Below is a small trained network, with its code and all its weights. Each question gives an input and a class and asks what happens when units are switched off, that is, made to give their printed mean instead of their output.

import numpy as np


def w(rows, s, z=0):
    codes = np.array(rows[::2]) - 128.0
    scale = np.full(codes.shape[1], s)
    scale[-1] = z or s
    return codes * scale


def f(y):
    return y / 2 * (1 + np.tanh(0.7978845608 * (y + 0.044715 * y**3)))


def log_softmax(a):
    a = a - a.max(-1, keepdims=True)
    return a - np.log(np.exp(a).sum(-1, keepdims=True))


def net(x, mask):
    res = np.array(x, float).reshape(1, 4) / 4 @ E
    y = f(res @ A[0][:, :-1].T + A[0][:, -1])
    res = res + np.where(mask, y, B[0][:, -1]) @ B[0][:, :-1]
    return log_softmax(res[-1] @ U[:, :-1].T + U[:, -1])


A, B = {}, {}
E = w([
[121,69,39],'x0',
[255,187,99],'x1',
[126,128,126],'x2',
[195,29,162],'x3',
],0.0079)
A[0] = w([
[155,60,173,87],'neuron 0',
[94,182,85,104],'neuron 1',
[150,68,165,254],'neuron 2',
[67,183,78,149],'neuron 3',
[184,163,83,132],'neuron 4',
[86,229,137,149],'neuron 5',
[192,159,81,87],'neuron 6',
[89,183,78,134],'neuron 7',
[92,165,104,78],'neuron 8',
[232,195,115,86],'neuron 9',
[129,181,255,108],'neuron 10',
[165,63,160,76],'neuron 11',
[93,183,101,75],'neuron 12',
[109,101,25,147],'neuron 13',
[126,92,62,83],'neuron 14',
[13,82,151,97],'neuron 15',
[118,81,6,56],'neuron 16',
[162,154,99,167],'neuron 17',
[129,98,35,177],'neuron 18',
[179,160,94,86],'neuron 19',
[145,79,132,196],'neuron 20',
[99,179,102,84],'neuron 21',
],0.012,0.011)
B[0] = w([
[161,104,121,148],'neuron 0',
[186,87,127,144],'neuron 1',
[145,146,40,246],'neuron 2',
[162,110,77,177],'neuron 3',
[56,89,112,163],'neuron 4',
[158,126,89,177],'neuron 5',
[87,73,172,150],'neuron 6',
[191,98,77,161],'neuron 7',
[139,110,135,129],'neuron 8',
[66,91,143,177],'neuron 9',
[110,215,183,168],'neuron 10',
[182,83,241,143],'neuron 11',
[182,83,214,133],'neuron 12',
[122,181,173,179],'neuron 13',
[145,142,254,136],'neuron 14',
[46,86,115,192],'neuron 15',
[122,191,251,153],'neuron 16',
[83,135,74,165],'neuron 17',
[122,187,120,190],'neuron 18',
[99,92,141,140],'neuron 19',
[157,144,75,191],'neuron 20',
[183,92,181,132],'neuron 21',
],0.012)
U = w([
[49,65,110,127],'0',
[158,167,78,254],'1',
[156,247,155,172],'2',
[254,78,96,152],'3',
[163,160,84,65],'4',
[186,60,244,47],'5',
[182,83,236,44],'6',
],0.013,0.0097)

Each question gives the input, the list of numbers given to net, and the class t.
The units are the neurons (one row each of A and B). Each row of codes is followed by its name. A weight is (code - 128) times the scale printed after its matrix; where a second scale follows, it is the last column's (A, B and U).
mask holds one flag per neuron, in row order. A switched-off neuron (its flag False) gives its mean, the last column of its row in B, instead of its output. The means were averaged over made-up inputs and are rounded, as every weight is.
A unit's drop is (log p(t) with every unit on - log p(t) with that unit switched off) / (log p(t) with every unit on - log p(t) with every unit switched off).
The circuit of an input: a set's keep is (log p(t) with only the set's units on - log p(t) with every unit switched off) / (log p(t) with every unit on - log p(t) with every unit switched off). Starting from the 12 units with the biggest drops (on a tie, the unit counted first), units are removed one at a time, each time the one whose removal leaves the highest keep (on an exact tie, the one counted first), for as long as the keep stays at least 0.8.
units of the circuit, in order: the units of the circuit, biggest drop first
most important unit: the unit with the biggest drop
top k neurons: the k neurons with the biggest drops, biggest first
drop of u: that unit's drop, to one decimal
input [-6,-4,-1,1], class 2: top neuron => (neuron 10)
input [7,1,-1,-6], class 2: units of the circuit, in order => (neuron 16; neuron 13)
input [-7,-6,8,7], class 1: top 2 neurons => (neuron 2; neuron 10)
input [-2,6,2,6], class 0: units of the circuit, in order => (neuron 9; neuron 4)
input [-8,8,-8,4], class 0: top 2 neurons => (neuron 9; neuron 4)
input [-5,7,1,1], class 0: units of the circuit, in order => (neuron 9; neuron 4)
input [6,5,-4,4], class 2: units of the circuit, in order => (neuron 16; neuron 18; neuron 13)
input [1,8,5,7], class 0: top 3 neurons => (neuron 9; neuron 4; neuron 6)
input [-4,5,1,-3], class 0: top 2 neurons => (neuron 9; neuron 4)
input [8,4,-7,-5], class 2: top 2 neurons => (neuron 16; neuron 13)
input [4,2,3,4], class 2: drop of neuron 7 => 0.3
input [7,-3,-2,4], class 2: drop of neuron 16 => 0.2
input [1,-2,2,-7], class 3: drop of neuron 15 => 0.0
input [0,-3,1,5], class 3: most important unit => neuron 10
